Below are the code and all the weights of a small trained network. Each question names an input and a target symbol and asks about switching units off, where a switched-off unit gives its printed mean instead of its output.

import numpy as np


def w(rows, s, z=0):
    codes = np.array(rows[::2]) - 128.0
    scale = np.full(codes.shape[1], s)
    scale[-1] = z or s
    return codes * scale


def f(y):
    return y / 2 * (1 + np.tanh(0.7978845608 * (y + 0.044715 * y**3)))


def softmax(a):
    e = np.exp(a - a.max(-1, keepdims=True))
    return e / e.sum(-1, keepdims=True)


def log_softmax(a):
    a = a - a.max(-1, keepdims=True)
    return a - np.log(np.exp(a).sum(-1, keepdims=True))


def net(x, mask):
    ids = ['γζηθμξσψω'.index(c) for c in x.split()]
    T = len(ids)
    res = E[ids] + P[:T]
    u = 0
    for l in range(3):
        r = res
        for j in range(2):
            rows = slice(3 * j, 3 * j + 3)
            q, k, v = (r @ M[l][rows].T for M in (Q, K, V))
            z = softmax(np.where(np.tri(T) > 0, q @ k.T / 3**0.5, -1e9)) @ v
            o = O[l][rows]
            res = res + np.where(mask[u + j], z, o[:, -1]) @ o[:, :-1]
        u += 2
        y = f(res @ A[l][:, :-1].T + A[l][:, -1])
        res = res + np.where(mask[u : u + 4], y, B[l][:, -1]) @ B[l][:, :-1]
        u += 4
    return log_softmax(res[-1] @ U[:, :-1].T + U[:, -1])


Q, K, V, O, A, B = {}, {}, {}, {}, {}, {}
E = w([
[118,99,101,77],'γ',
[36,187,181,135],'ζ',
[200,216,135,63],'η',
[209,64,248,140],'θ',
[198,119,75,36],'μ',
[167,146,80,235],'ξ',
[222,115,33,121],'σ',
[122,27,67,103],'ψ',
[175,234,135,181],'ω',
],0.014)
P = w([
[121,112,118,121],'0',
[143,120,102,128],'1',
[163,117,107,136],'2',
[187,128,104,145],'3',
[211,113,95,147],'4',
[236,121,95,156],'5',
[253,117,83,168],'6',
[250,110,113,160],'7',
],0.006)
Q[0] = w([
[63,161,205,98],'0.h1',
[23,154,232,104],'0.h1',
[57,194,245,148],'0.h1',
[255,111,90,148],'0.h2',
[53,96,190,110],'0.h2',
[71,22,172,89],'0.h2',
],0.0075)
K[0] = w([
[95,164,112,74],'0.h1',
[65,184,109,71],'0.h1',
[103,133,79,94],'0.h1',
[235,147,153,123],'0.h2',
[7,147,90,172],'0.h2',
[92,160,58,129],'0.h2',
],0.011)
V[0] = w([
[182,97,232,160],'0.h1',
[108,128,130,136],'0.h1',
[183,51,242,113],'0.h1',
[103,196,2,70],'0.h2',
[140,199,87,118],'0.h2',
[130,43,174,146],'0.h2',
],0.0062)
O[0] = w([
[78,237,158,142,184],'0.h1',
[110,117,125,128,81],'0.h1',
[112,253,108,163,87],'0.h1',
[185,142,172,190,247],'0.h2',
[153,188,165,184,251],'0.h2',
[101,67,110,56,37],'0.h2',
],0.0072,0.0018)
A[0] = w([
[87,106,98,96,242],'0.n1',
[115,2,88,192,54],'0.n2',
[97,150,175,62,72],'0.n3',
[95,192,106,40,6],'0.n4',
],0.009,0.0026)
B[0] = w([
[70,94,185,42,136],'0.n1',
[89,3,73,244,253],'0.n2',
[124,22,141,163,104],'0.n3',
[64,99,138,196,152],'0.n4',
],0.0059,0.0022)
Q[1] = w([
[128,93,118,118],'1.h1',
[41,133,109,122],'1.h1',
[187,155,125,156],'1.h1',
[113,144,81,35],'1.h2',
[54,23,95,146],'1.h2',
[247,16,106,177],'1.h2',
],0.012)
K[1] = w([
[165,120,126,155],'1.h1',
[82,143,177,126],'1.h1',
[168,163,80,126],'1.h1',
[72,129,110,22],'1.h2',
[23,37,191,132],'1.h2',
[245,69,196,141],'1.h2',
],0.012)
V[1] = w([
[186,81,254,143],'1.h1',
[185,32,221,150],'1.h1',
[116,142,143,199],'1.h1',
[162,118,246,72],'1.h2',
[163,107,186,207],'1.h2',
[126,143,128,27],'1.h2',
],0.0063)
O[1] = w([
[92,200,35,113,144],'1.h1',
[45,220,2,164,190],'1.h1',
[70,114,171,101,160],'1.h1',
[149,244,71,98,3],'1.h2',
[69,131,51,106,227],'1.h2',
[205,188,171,150,4],'1.h2',
],0.0058,0.0036)
A[1] = w([
[227,159,71,2,2],'1.n1',
[38,221,50,123,180],'1.n2',
[179,192,221,121,129],'1.n3',
[164,91,165,86,126],'1.n4',
],0.0098,0.0055)
B[1] = w([
[18,96,18,48,252],'1.n1',
[2,153,215,144,210],'1.n2',
[125,173,8,191,238],'1.n3',
[31,114,177,87,133],'1.n4',
],0.0075,0.0044)
Q[2] = w([
[117,107,58,177],'2.h1',
[98,143,161,162],'2.h1',
[62,94,131,149],'2.h1',
[253,48,176,140],'2.h2',
[116,111,70,30],'2.h2',
[114,129,202,73],'2.h2',
],0.0076)
K[2] = w([
[186,126,79,74],'2.h1',
[85,163,106,146],'2.h1',
[40,109,104,94],'2.h1',
[254,112,181,124],'2.h2',
[155,111,112,62],'2.h2',
[26,86,248,24],'2.h2',
],0.0087)
V[2] = w([
[130,105,198,194],'2.h1',
[165,38,211,25],'2.h1',
[118,99,95,122],'2.h1',
[4,33,238,106],'2.h2',
[128,128,128,128],'2.h2',
[174,68,61,111],'2.h2',
],0.0034)
O[2] = w([
[147,146,112,172,33],'2.h1',
[112,157,164,150,2],'2.h1',
[140,114,158,113,181],'2.h1',
[175,200,51,136,2],'2.h2',
[128,128,128,128,128],'2.h2',
[149,140,254,119,195],'2.h2',
],0.0051,0.0041)
A[2] = w([
[130,122,129,182,86],'2.n1',
[50,159,244,84,119],'2.n2',
[254,59,60,99,2],'2.n3',
[68,51,69,78,12],'2.n4',
],0.01,0.0076)
B[2] = w([
[93,184,127,176,166],'2.n1',
[54,133,153,124,174],'2.n2',
[219,184,144,121,221],'2.n3',
[133,208,254,162,255],'2.n4',
],0.0094,0.0042)
U = w([
[146,139,112,113,122],'γ',
[126,141,26,83,127],'ζ',
[164,225,115,190,16],'η',
[69,140,140,106,94],'θ',
[206,131,89,120,139],'μ',
[119,4,103,18,254],'ξ',
[153,110,192,134,117],'σ',
[158,160,156,54,170],'ψ',
[114,75,63,165,114],'ω',
],0.011,0.0074)

Each question gives the input, a string of symbols that net reads in full, and the target symbol t.
The units are the heads (3 rows each of Q, K, V and O) and the neurons (one row each of A and B). Each row of codes is followed by its name. A weight is (code - 128) times the scale printed after its matrix; where a second scale follows, it is the last column's (O, A, B and U).
mask holds one flag per unit, layer by layer, with each layer's heads first. A switched-off unit (its flag False) gives its mean, the last column of its rows in O or B, instead of its output. The means were averaged over made-up inputs and are rounded, as every weight is.
A unit's drop is (log p(t) with every unit on - log p(t) with that unit switched off) / (log p(t) with every unit on - log p(t) with every unit switched off).
The circuit of an input: a set's keep is (log p(t) with only the set's units on - log p(t) with every unit switched off) / (log p(t) with every unit on - log p(t) with every unit switched off). Starting from the 12 units with the biggest drops (on a tie, the unit counted first), units are removed one at a time, each time the one whose removal leaves the highest keep (on an exact tie, the one counted first), for as long as the keep stays at least 0.8.
circuit, biggest first: the units of the circuit, biggest drop first
most important unit: the unit with the biggest drop
k most important neurons: the k neurons with the biggest drops, biggest first
which heads matter: for each layer, one digit per head in row order, 1 if its drop is at least 0.15 and else 0, layers parted by /
drop of u: that unit's drop, to one decimal
input η σ η ξ ψ η θ, target η: which heads matter => 10 / 00 / 00
input ω μ ζ ζ μ θ η, target θ: circuit, biggest first => [1.n2 2.n2 0.h1]
input η γ ω ξ ζ θ ψ, target θ: which heads matter => 00 / 00 / 00
input μ η ψ σ θ γ, target θ: 3 most important neurons => [1.n2 2.n2 1.n1]
input ξ θ η, target θ: which heads matter => 01 / 00 / 00
input θ σ μ σ σ ξ, target σ: circuit, biggest first => [1.h1 0.h1]
input ψ θ μ, target θ: 4 most important neurons => [1.n2 2.n2 0.n4 0.n3]
input ξ ζ σ ξ, target ω: which heads matter => 10 / 01 / 00
input ω ζ ξ σ ξ η ξ η, target ζ: most important unit => 1.n1
input ζ θ μ, target θ: circuit, biggest first => [1.n2 0.h1]
input ψ ξ γ θ σ, target θ: circuit, biggest first => [0.h2 1.n2 0.h1]
input ξ θ θ θ ψ, target θ: circuit, biggest first => [1.n2 0.h1]
input ξ ξ ψ, target σ: circuit, biggest first => [2.n4 0.n2]
input θ ξ ω, target ξ: most important unit => 0.h2
input ω ξ ξ γ μ η ξ, target ω: circuit, biggest first => [1.h2 0.h1 0.n2]
input γ μ σ ξ μ μ θ σ, target θ: 3 most important neurons => [0.n4 1.n2 2.n2]
input ζ η σ σ μ θ ω, target θ: which heads matter => 11 / 00 / 00
input ω ω η, target ζ: which heads matter => 01 / 01 / 00
input η θ γ, target θ: which heads matter => 00 / 00 / 00
input γ ξ ξ θ, target ξ: circuit, biggest first => [0.h2]
input ω ω ζ η μ γ ξ θ, target ξ: which heads matter => 11 / 01 / 00
input η ξ ξ η ω θ ξ ξ, target ξ: 2 most important neurons => [2.n4 1.n3]
input ξ θ ξ, target θ: 3 most important neurons => [1.n2 2.n2 1.n3]
input μ ω θ ξ ξ, target ξ: drop of 0.h1 => 1.8
input ξ μ μ θ η σ η μ, target η: drop of 0.n4 => 0.4
input θ μ η σ η η μ, target η: drop of 1.n3 => 0.3
input ψ ψ ξ ζ ω ζ μ μ, target ψ: drop of 0.n2 => 0.1
